Each row is followed by its class.
[-102   33 -156   69   78 -219 -110  -13   87 -210 -110  -20   30  132
 -228 -111 -139 -102 -101 -134   82 -228   44  -61  -71  117  -31  -42
   -6  -35  219    7 -113] -> H
[-169 -234  220   91 -228  311  -13    4 -159   53 -132  178  -89 -382
  224   28   14   93  -48  -44 -308  -34  -72  131   84  -35  -55 -145
   17  -97    3  133  169] -> Y
[ 212  -95  377 -113 -501  372  253 -213 -192  196  103  -76  -33 -547
  289  289  -15   73  -47   66 -302  421 -180  217  262 -164  277 -172
  234   59  -58   90  436] -> B
[ 174  368 -408   78  310 -247  -62 -104  183 -111  166 -318   71  327
 -403   57  -98 -195   40   -6  328  -72   -6 -176    5 -205  232  240
    2  145  151  -41  -41] -> C
[ -34  226 -290  164  489 -504 -150  117  270 -383   -7 -139   24  653
 -254  -46 -124 -112  -99  -91  324 -398  227 -293 -353  282  -86  238
    0    0  282 -171 -409] -> C
[ 121   -6 -221   22   40  176 -246 -131  101  280  124  100  -46  -30
 -269   12 -273  -50   70   -8  167  143  -82  -82  241 -507  188 -101
 -143  128  -55  131  256] -> B
[  17 -116   54    1   20  -50    4  -61  152  -16   47   86  -78  142
   42   66 -265  -24  -87  -23   46   46   99 -138   -9  -20   -9  -96
   61   12   80  -41   29] -> K
[-284 -380  310   32 -236  341   -3  -33 -161   69 -212  377 -210 -360
  310 -143  -81  162  -88 -136 -446  -17  -41   23  140   -5 -193 -209
 -106 -239   82   30  141] -> A
[ 129   66 -274   90  119  190 -291  -67  138  395  159   56  -18   12
 -265  106 -247  -28   76  148  295  104 -102  -84  177 -578  252   -8
 -118  161 -236  163  281] -> P
[ -79  199 -236  129  315 -138  -86  -12  -16 -106  -29  -63 -109  184
 -204 -171   82  -38   51 -109    6 -257   34 -123   -1  -69  -97  179
 -165    2  215  -87 -107] -> C
[  69  159  -44   67   56   12  125  -55 -139  -50   55 -208  -49 -223
  -48   77  230   38   91   55 -131 -118  -78   91   79 -110   61  222
  -23   50    4   27  123] -> Y
[  30   22   42   -1 -135  234  102 -173 -144   87   14  -54 -120 -280
   41   29   34   -9   70  -15 -206    6 -123   70  259 -268  100    0
  -77   41   13   54  275] -> J
[-125 -448  291  -29 -320  343  -24 -112  110   99 -124  411  -46 -148
  244  -18 -546   96 -261 -165 -223  207    0  -67  199 -106   -4 -472
  -28 -183   10   95  201] -> A
[ 141 -237  234 -129 -489  321   68 -267    2  178   12  108   32 -329
   42  150 -372  -17 -186  -99  -80  433 -156   90  333 -302  296 -369
  116  -47  -15  171  402] -> B
[ 494  426 -440  100  322 -304 -201  -90  390   49  422 -473  194  416
 -446  483 -210 -160  101  284  795  -11  -18 -198 -208 -338  476  356
  207  422 -103  -16   95] -> F
[-293 -560  393   47 -364  574   42 -185 -174  302 -279  611 -263 -544
  355 -193 -343  261 -194 -251 -598  205 -107   -5  440 -293 -220 -496
 -296 -251   80  101  348] -> H
[ 133  -89  226  -13 -229 -292  163   48  171 -297    8 -150  169   62
   50  388  -74   28 -255  108  227 -129   86   28 -443  510  130   -1
  469    7   60  -41  -99] -> B
[  71  240 -333  132  309 -227 -331    8  188  -58  134 -138   49  329
 -404   61 -123 -142   33   71  421 -232   64 -125 -130 -130  178  156
   39  129   30   67  -21] -> A
[ -43  258 -153   82  169   61  -53  -61 -217   -1   -5 -234 -119 -242
 -153  -73  364  -45  235   41 -150 -235 -156   61  170 -207   29  365
 -109  107   89   11  153] -> F
[-322   73 -284  256  395  116 -388  109 -288  246 -113  119 -294 -248
 -237 -291  431   62  328  110 -153 -509  -70   38  133 -351 -256  402
 -374    0    1   96  125] -> A
[-320 -393  320  -55 -467  435   27 -194 -133  -68 -283  347 -141 -366
  246 -206 -279   -7 -209 -333 -509   78  -72   64  319  -13  -46 -488
  -61 -242  202  135  213] -> J
[ 107  421  -64   16  -49   24  183 -209 -250 -115   65 -469  -19 -302
 -148   89  330 -154  108  -24 -157   21 -230  141  218 -118  344  277
  132   36  137   61  215] -> P
[  92  173   -3   21 -137   60  157 -166 -147  -65   26 -278  -51 -240
  -25   89  105  -41   43   -3 -132   30 -142   85  131 -138  143  152
   80   40  154   -3  173] -> C
[-150 -259   67   87   67  155  -45   17  -48  133 -130  252 -182 -175
  149 -106  -48  141   58    9 -216 -128   -7  -62  133 -110 -225  -23
 -215  -34   19  -33   80] -> F
[-149   52  -69   12   74 -128   68 -140   43 -364 -120  -27  -53  177
 -111 -240 -149 -129 -118 -318 -159 -126   69 -165  105  145   -5  -63
  -31 -123  408  -46 -101] -> K
[-378 -312  393  -35 -309  237  259 -110 -290 -246 -370  274 -237 -356
  417 -333   33   11 -141 -374 -753  -48   -8   69  239  264 -263 -305
  -97 -350  381  -66   10] -> J
[ 182  323 -238   72  194   -1 -119 -119    3  123  185 -280  -14  -46
 -253  145   95 -102  180  124  200  -43 -128  -46  129 -378  240  311
  -43  219    4   32  212] -> F
[-236 -400  442   83 -228  312  157   18 -190   62 -234  369 -202 -368
  505  -45  -20  191 -133  -97 -530  -10   42   76  117  140 -273 -252
 -116 -213   84  -20   79] -> Y
[-435 -589  306  -27 -192  156    5    0   51  -63 -391  629 -174   21
  328 -324 -449   77 -309 -352 -448  -76  155 -134  136  268 -401 -575
 -236 -363  227  -30  -89] -> J
[ -20    0   10   95   83 -225   46   -3  170 -267  -50  -10    4  314
   47   32 -235  -47 -201 -100   68  -36  133 -175 -176  277  -14  -74
  104  -75  243 -101 -208] -> C
[ 369  194  156    3 -267 -139  266  -97  115 -252  217 -449  203  -35
   93  498  -82 -120 -138  120  214  211  -49   55 -196  141  481   90
  544  103   57    9  127] -> A
[-108 -263  145  -10   23  119  -16   52  -25   58  -69  268 -144 -120
  153  -89  -66  140  -40  -66 -276  -57   90  -51   73   28 -172  -93
  -90  -42   57  -42   36] -> B
[-341  -71  -10    0  -89  454 -107 -199 -424   84 -255  171 -229 -513
  -66 -393  224   -8  100 -301 -606  -52 -215  187  535 -363 -117  -22
 -358 -201  179  174  264] -> Y
[ -99   10  -72  174  180   31 -182  141  -63  152   -8   98 -138  -59
  -66  -18  173   96  109  178   60 -228  -13  -17 -108  -68 -100  128
  -83   29 -147   52   23] -> P
[  28 -226  157   -4 -290  365  -52 -174  -11  229    7  170  -71 -266
  129  126 -320    7  -90  -44 -117  214 -109   70  263 -286  101 -308
  -39   -2  -56  145  314] -> Y
[  -3    4 -271  185  315 -361 -306  151  316  -10  -11   47   17  501
 -238  113 -237   34  -62  169  548 -398  201 -224 -393  105 -109  118
  -23   92   19  -93 -245] -> C
[ 185  255 -305  152  379 -148 -177   65   87  227  205 -164  -63  138
 -284  184  100    9  186  288  344 -175   16  -87  -95 -290   91  331
  -53  236 -162  -29   79] -> P
[ 127  525 -462   90  427 -398  -80  -34   -2 -163  114 -429   17  210
 -488  -21  244 -172  189   53  250 -355   -9  -74  -55  -65  119  444
  -64  196  196  -87  -94] -> H
[  54 -277  147  133  -89   64  -69   97   55  172   37  123  -65 -153
  150  266  -88  211  -39  295  143 -128   27   32 -164  -45   12   19
  150   70 -234   76  176] -> A
[ -21 -355  317   37 -359  192   27  -48   17   18  -63  160  -35 -246
  264  158 -265   85 -177   62  -80   93  -16   65   11   29   83 -227
  187  -87  -43  111  199] -> A
[-177 -526  367  112 -364  401   -9   10 -100  221 -154  371 -183 -416
  416   98 -180  247 -134  123 -296   49  -31  105   35  -74 -141 -234
   48  -90 -112  114  235] -> C
[ 261 -199  273  -12 -375  272  125  -93   21  206  163  -53   -2 -391
  253  417 -183  149  -58  250   16  266  -90  104   67 -238  266  -62
  265  139 -213  103  407] -> A
[ 168  398 -572  119  563 -193 -321  -85  233   93  202 -192   19  397
 -525  -13 -113 -201  189   34  457 -121  -14 -259   88 -462  188  289
 -206  250   54  -24   10] -> F
[  32 -159  177   75 -178  -43    9   14  128 -114  -13   29   82   21
   87  273 -194    4 -221   58  143 -116   66   43 -239  228   74 -155
  255   -2    6   45    8] -> Y
[ -91  -11  -35   20  -70   -4  -91  -91  -61  -79 -128  -26  -50 -118
 -116  -79 -104  -81  -51 -104  -82 -139  -44   21  131  -50   50  -34
  -18  -18  194   50   86] -> H
[-127 -246  446  -94 -599  491  202 -218 -395  165 -137  100 -191 -697
  322   -6   86   67  -84  -57 -578  241 -232  294  387 -121    7 -231
   35 -152   52  142  418] -> C
[-138 -153 -169  -99    4   54 -194 -211  271 -105  -63  261   -4  300
 -264 -278 -654 -187 -202 -380   42  109   31 -265  275 -205   91 -414
 -122 -118  229  104   40] -> K
[  72 -102  204  -80 -180  -16  147 -128  130 -152   -4   26   76   17
  108  134 -304  -68 -234 -149  -91  182   56  -70   17  140  163 -198
  200  -80  203  -53   28] -> B
[  42 -249  168   26 -295   21   26  -79  237  -85  -23  109   62  105
  126  184 -496  -10 -305  -37  149  116   41  -73 -122  124  103 -344
  213  -44   65   30   21] -> C
[ 115  -52  102  -96 -371  125   63 -289  134 -137   18  -62   82   11
  -36  120 -478 -159 -280 -191   66  299 -101  -24  159  -91  343 -339
  221  -39  157   98  174] -> C
[ -26  -75  -77  102   56  161 -231 -102  107  171    7  186  -60   42
  -94  -15 -314  -38  -59  -42   96   41  -12 -104  154 -329   77 -114
 -139  -12   -2  104  165] -> A
[-264 -358  487   36 -166  -32  240  192  -62 -237 -279  272 -120 -102
  518  -17   18  154 -229  -44 -422 -162  176  -15 -259  615 -298 -155
  146 -279  159 -180 -214] -> P
[-192 -590  555 -188 -693  330  245 -128  173 -104 -314  494  139 -173
  545    4 -681   -9 -584 -409 -365  505   63   -2  145  359  112 -899
  245 -373  191   65   29] -> P
[ 271  119  -76   15 -148  131  -56 -180   86  215  201 -179   52 -122
 -187  286 -230  -68  -10  150  267  203 -164   34  150 -430  406  -15
  117  142 -185  159  355] -> P
[  79 -356  184  169 -141  155  -98  212   54  415  116  173  -59 -215
  229  462   26  285   66  562  229 -140   37   90 -302 -141  -46  104
  150  168 -495  102  235] -> J
[ -73   83  -33  110   54  136  -99   55 -344  225  -15 -113 -178 -480
  -93   38  538  102  274  211 -161 -255 -162  190   96 -238  -35  433
  -79   70  -96  111  249] -> B
[   9  105   42  146   62   61   54   89 -206   69  -11 -131 -156 -299
  112   95  318   96  147  186 -150 -154  -63   64   -4  -92   47  302
   38   47  -36    1  145] -> P
[ 272  305 -218   32   32 -333  -47 -131  221 -233  179 -439  194  262
 -350  301 -186 -224  -79   61  494  -63  -29  -63 -148    4  444  162
  323  117  104   38   38] -> A
[  60   98  -58  -16   39   16    1  -93   52   -8   66 -108  -14   77
  -50  108 -120 -109   17  -11   16   -5  -19  -87   97  -94  157   15
   30   68   54    2   96] -> J
[-110 -154  334  -75 -396  417  232 -250 -252  -72 -145   49 -108 -532
  277 -119  -16  -12  -82 -245 -577  267 -209  114  438 -125   92 -196
   -5 -154  202   77  309] -> F
[ 225   23   70  -33 -265 -249  119 -161  292 -337  114 -208  245  205
  -76  327 -413 -176 -317 -128  325  170   40  -10 -221  267  317 -302
  421  -16  168   23  -51] -> Y
[ 243   54    9  122   39  -82   41   43   78   27  193 -213   17  -55
   24  432   52   64   27  305  229 -130   33   55 -226  -14  153  202
  234  229 -140    4  111] -> Y
[ 195  262 -350   51  201  132 -153 -216   99  324  226 -137  -58   48
 -372   80 -172 -129  170   92  265  167 -141 -165  363 -691  291  143
 -175  225  -86  143  347] -> K
[ 244  304 -246  140  282 -399    1  111   94  -34  219 -389   42  217
 -246  360  278   -2  161  375  469 -383   62  -28 -360   84   96  454
  149  270 -129  -60  -47] -> J
[  80   -9  160  193  -16   65  131  164 -193  187   69 -153 -131 -343
  265  354  445  217  210  473  -15 -296  -30  129 -196    0  -40  404
  101  173 -258   -3  172] -> J
[-116 -189  221   14 -242   58  100  -94  -22 -143 -141   78  -16 -167
  116   10 -151   30 -207 -125 -180  -33  -24   23   52  157   28 -164
  100 -178  145   54   94] -> A
[ 104  -85  194    1 -142   -8  118  -79   46  -26   19   -9  -23 -103
  125  199  -90   44 -107    4   -1   50   19  -17  -60   93   59  -41
  137    8   96  -66   62] -> B
